Here is a tiny trained network, its code and every weight. The questions are about switching its units off for an input and a class, where a switched-off unit gives its printed mean instead of its output.

import numpy as np


def w(rows, s, z=0):
    codes = np.array(rows[::2]) - 128.0
    scale = np.full(codes.shape[1], s)
    scale[-1] = z or s
    return codes * scale


def norm(h):
    return h / np.sqrt((h * h).mean(-1, keepdims=True) + 1e-5)


def f(y):
    return np.maximum(y, 0)


def log_softmax(a):
    a = a - a.max(-1, keepdims=True)
    return a - np.log(np.exp(a).sum(-1, keepdims=True))


def net(x, mask):
    res = np.array(x, float).reshape(1, 2) / 4 @ E
    u = 0
    for l in range(4):
        y = f(norm(res) @ A[l][:, :-1].T + A[l][:, -1])
        res = res + np.where(mask[u : u + 6], y, B[l][:, -1]) @ B[l][:, :-1]
        u += 6
    return log_softmax(norm(res)[-1] @ U[:, :-1].T + U[:, -1])


A, B = {}, {}
E = w([
[114,129,78,127,91,127,81,127,9,132,189,96],'x0',
[71,111,150,182,216,143,127,114,64,69,173,181],'x1',
],0.013)
A[0] = w([
[125,164,124,201,124,96,140,159,160,93,135,153,101],'0.n1',
[87,19,56,184,136,184,209,47,126,172,81,42,4],'0.n2',
[111,87,68,244,200,184,151,54,106,105,132,159,100],'0.n3',
[186,164,136,59,78,70,130,162,177,158,85,103,130],'0.n4',
[100,171,137,137,79,94,70,147,2,57,206,187,108],'0.n5',
[88,98,225,129,182,120,193,116,184,73,84,199,148],'0.n6',
],0.0044,0.0025)
B[0] = w([
[132,145,119,123,106,153,115,140,135,144,138,152,152],'0.n1',
[123,138,129,193,111,144,111,118,123,112,124,114,128],'0.n2',
[126,145,200,2,85,31,106,202,151,118,137,127,214],'0.n3',
[129,107,166,95,191,188,120,177,41,183,151,119,240],'0.n4',
[124,37,57,173,172,176,181,93,119,202,107,47,249],'0.n5',
[154,109,64,166,123,203,131,105,67,190,124,80,255],'0.n6',
],0.0078,0.0061)
A[1] = w([
[155,140,126,69,47,63,122,143,192,135,101,100,92],'1.n1',
[114,119,96,120,80,71,108,134,92,111,165,106,11],'1.n2',
[64,90,178,163,243,101,158,114,150,66,139,164,104],'1.n3',
[135,89,143,128,189,166,152,149,117,177,117,107,215],'1.n4',
[109,157,113,172,134,145,89,118,38,84,177,175,168],'1.n5',
[120,106,171,167,219,137,190,114,254,108,71,160,92],'1.n6',
],0.016,0.0011)
B[1] = w([
[115,158,186,98,130,65,96,217,64,81,223,198,168],'1.n1',
[138,120,52,204,127,144,149,78,254,141,78,45,163],'1.n2',
[181,180,184,57,94,114,115,237,121,133,141,247,190],'1.n3',
[65,152,159,150,125,132,139,47,123,47,122,192,255],'1.n4',
[136,148,186,77,57,92,87,147,118,156,193,10,173],'1.n5',
[144,16,59,177,190,144,146,131,104,222,104,12,211],'1.n6',
],0.0096,0.023)
A[2] = w([
[100,176,152,156,122,99,146,71,254,33,102,185,135],'2.n1',
[160,188,160,99,109,103,100,210,167,130,149,145,71],'2.n2',
[153,177,101,141,70,149,96,121,161,117,100,127,129],'2.n3',
[148,100,151,120,185,136,165,160,181,157,74,157,6],'2.n4',
[128,180,175,91,103,92,122,188,165,119,155,164,34],'2.n5',
[187,160,213,55,103,93,112,208,175,131,137,170,52],'2.n6',
],0.016,0.0016)
B[2] = w([
[188,207,32,118,102,175,88,107,124,104,20,208,193],'2.n1',
[140,158,250,111,112,172,107,126,135,61,192,178,217],'2.n2',
[54,130,178,132,130,77,127,164,137,106,185,115,146],'2.n3',
[120,106,69,109,166,143,150,33,97,150,165,49,176],'2.n4',
[117,111,182,158,129,114,148,254,188,173,189,187,222],'2.n5',
[132,151,225,100,50,63,95,244,179,121,207,208,254],'2.n6',
],0.0092,0.016)
A[3] = w([
[151,65,128,108,209,124,167,114,105,164,111,114,94],'3.n1',
[138,107,148,111,166,143,115,107,70,144,94,59,83],'3.n2',
[155,132,109,106,160,107,123,134,89,117,96,158,5],'3.n3',
[145,104,70,137,94,119,102,126,99,169,165,6,193],'3.n4',
[148,141,171,94,133,92,152,150,149,102,120,137,59],'3.n5',
[126,157,139,97,118,138,86,95,49,91,137,116,7],'3.n6',
],0.022,0.0014)
B[3] = w([
[84,164,106,142,111,42,134,81,144,113,74,3,200],'3.n1',
[152,58,101,153,135,151,117,148,125,158,229,111,194],'3.n2',
[146,125,102,127,149,239,119,137,152,108,142,100,147],'3.n3',
[113,63,127,130,215,87,180,95,99,171,93,48,252],'3.n4',
[99,83,177,125,115,154,126,66,51,104,169,164,181],'3.n5',
[191,170,49,131,103,118,121,181,205,149,52,172,155],'3.n6',
],0.012,0.023)
U = w([
[165,54,118,146,193,73,116,82,127,187,120,4,198],'0',
[171,119,254,98,110,92,68,181,131,130,205,181,242],'1',
[208,166,62,143,122,178,65,84,167,114,48,172,10],'2',
],0.0088,0.0013)

Each question gives the input, the list of numbers given to net, and the class t.
The units are the neurons (one row each of A and B). Each row of codes is followed by its name. A weight is (code - 128) times the scale printed after its matrix; where a second scale follows, it is the last column's (A, B and U).
mask holds one flag per neuron, layer by layer. A switched-off neuron (its flag False) gives its mean, the last column of its row in B, instead of its output. The means were averaged over made-up inputs and are rounded, as every weight is.
A unit's drop is (log p(t) with every unit on - log p(t) with that unit switched off) / (log p(t) with every unit on - log p(t) with every unit switched off).
The circuit of an input: a set's keep is (log p(t) with only the set's units on - log p(t) with every unit switched off) / (log p(t) with every unit on - log p(t) with every unit switched off). Starting from the 12 units with the biggest drops (on a tie, the unit counted first), units are removed one at a time, each time the one whose removal leaves the highest keep (on an exact tie, the one counted first), for as long as the keep stays at least 0.8.
units of the circuit, in order: the units of the circuit, biggest drop first
most important unit: the unit with the biggest drop
top k neurons: the k neurons with the biggest drops, biggest first
top k neurons in layer l: the k neurons of layer l with the biggest drops, biggest first
drop when u is switched off: that unit's drop, to one decimal
input [1,-2], class 2: most important unit => 1.n6
input [7,-8], class 1: top 4 neurons => [1.n1 1.n6 0.n6 0.n5]
input [-3,-3], class 2: top 4 neurons => [0.n4 1.n4 0.n3 1.n3]
input [2,0], class 2: top 2 neurons => [1.n6 0.n5]
input [-3,-1], class 2: top 2 neurons => [0.n6 1.n4]
input [-4,-5], class 1: top 3 neurons => [1.n1 0.n5 1.n2]
input [0,-4], class 1: top 3 neurons => [0.n5 0.n6 1.n6]
input [4,-6], class 1: top 2 neurons => [1.n6 1.n1]
input [2,2], class 2: top 2 neurons => [0.n5 1.n6]
input [3,-3], class 2: top 2 neurons in layer 0 => [0.n6 0.n3]
input [3,1], class 2: top 2 neurons => [0.n5 1.n6]
input [-2,0], class 2: top 2 neurons => [1.n6 0.n6]
input [3,-4], class 1: top 2 neurons in layer 0 => [0.n6 0.n5]
input [-4,-8], class 1: units of the circuit, in order => [1.n1]
input [2,-4], class 1: top 3 neurons => [1.n6 0.n5 0.n6]
input [-3,0], class 2: top 2 neurons => [0.n6 1.n4]
input [0,-1], class 2: top 2 neurons => [1.n6 1.n3]
input [-4,-6], class 1: top 2 neurons => [1.n1 0.n5]
input [2,-1], class 2: drop when 1.n6 is switched off => 0.8
input [5,-7], class 1: drop when 1.n6 is switched off => 3.8
input [-3,2], class 2: top neuron in layer 0 => [0.n6]
